Small tables with named rows and columns. After each table, cells are looked up by row and column.

sapeku:
cols = mif, fepidol, zar, kazu, beraf, lir, kap
bonuken: [16, 24, 95, 133, 203, 165, 9]
piron: [185, 90, 16, 211, 152, 181, 73]
vafimo: [203, 218, 166, 148, 22, 168, 116]
birol: [128, 122, 140, 4, 121, 95, 181]
ramesa: [170, 215, 209, 203, 81, 81, 182]
kasefu: [92, 194, 63, 49, 218, 186, 56]
lazaput: [176, 133, 50, 206, 211, 71, 69]

What is the kap of piron in sapeku? 73
What is the zar of bonuken in sapeku? 95
What is the lir of ramesa in sapeku? 81
What is the fepidol of birol in sapeku? 122
What is the lir of vafimo in sapeku? 168
What is the beraf of bonuken in sapeku? 203
What is the beraf of vafimo in sapeku? 22
What is the lir of kasefu in sapeku? 186
What is the kazu of ramesa in sapeku? 203
What is the lir of birol in sapeku? 95
What is the kazu of kasefu in sapeku? 49
What is the kap of birol in sapeku? 181
What is the zar of birol in sapeku? 140
What is the mif of ramesa in sapeku? 170
What is the lir of lazaput in sapeku? 71
What is the fepidol of lazaput in sapeku? 133
What is the fepidol of piron in sapeku? 90
Which row has the largest fepidol? vafimo

seturov
           dulu     gim     til     mik
kupemad  -95.79   -3.81  -21.21  -15.51
das      -27.08   71.95  -94.49   82.48
poput    -97.14  -91.08  -97.85    5.67
gem       53.38  -87.50  -49.51  -66.21
gam       62.43  -54.22   78.03   50.15
lasopas   41.77  -12.23  -73.76  -39.54

gem, dulu: 53.38
das, gim: 71.95
gam, dulu: 62.43
lasopas, gim: -12.23
gem, mik: -66.21
kupemad, dulu: -95.79
poput, mik: 5.67
das, til: -94.49

dizuti
|  | pir | sevukuf | ner | lotogat |
|---|---|---|---|---|
| lumagar | 252 | 119 | 80 | 120 |
| pano | 167 | 137 | 145 | 122 |
| duni | 162 | 111 | 101 | 135 |
| gedafi | 75 | 177 | 77 | 163 |
| tuz | 110 | 167 | 64 | 159 |
| rit | 124 | 126 | 79 | 151 |
| rezazef | 129 | 125 | 80 | 149 |
| boridil | 131 | 137 | 58 | 155 |
| lizu | 229 | 110 | 139 | 109 |
| zedepeg | 176 | 119 | 69 | 141 |
| kulobil | 60 | 175 | 159 | 143 |

What is the ner of boridil in dizuti?
58
What is the ner of rit in dizuti?
79
What is the sevukuf of zedepeg in dizuti?
119
What is the pir of lizu in dizuti?
229
What is the lotogat of gedafi in dizuti?
163
What is the pir of tuz in dizuti?
110
What is the lotogat of tuz in dizuti?
159
What is the lotogat of lumagar in dizuti?
120
Row with the largest lotogat: gedafi

Table rog
	fekig	gav	belol	rupofas	nivo	taso	mov	vufon
bope	147	37	165	165	37	37	165	126
kob	101	45	95	101	46	48	83	107
narabe	81	107	82	78	100	92	107	192
dasuri	67	181	64	57	177	173	83	106
mor	138	48	147	151	51	53	132	98
zug	63	144	49	48	144	144	52	72

rupofas of zug is 48
belol of dasuri is 64
fekig of zug is 63
fekig of kob is 101
vufon of kob is 107
taso of dasuri is 173
taso of kob is 48
mov of mor is 132
belol of bope is 165
fekig of narabe is 81
vufon of dasuri is 106
nivo of zug is 144
mov of zug is 52
rupofas of narabe is 78
vufon of narabe is 192
fekig of bope is 147
gav of kob is 45
mov of kob is 83
nivo of mor is 51
mov of dasuri is 83

Table tum
	zema	mag	detol	rubos
bel	-842	-1882	-1731	-3225
ranipif	-3238	-3959	-5381	-1379
fepo	-5164	-788	-4769	2632
pote	3175	7216	-5481	-5844
kar	1138	-2043	-3519	-2355
mut	3360	-7243	-8788	-1941
lerapo	-628	-3198	-4348	1104

What is the detol of pote in tum? -5481
What is the rubos of pote in tum? -5844
What is the zema of pote in tum? 3175
What is the rubos of fepo in tum? 2632
What is the mag of kar in tum? -2043
What is the detol of kar in tum? -3519
What is the detol of mut in tum? -8788
What is the rubos of kar in tum? -2355
What is the zema of ranipif in tum? -3238
What is the mag of pote in tum? 7216
What is the detol of ranipif in tum? -5381
What is the zema of kar in tum? 1138
What is the mag of ranipif in tum? -3959
What is the detol of lerapo in tum? -4348

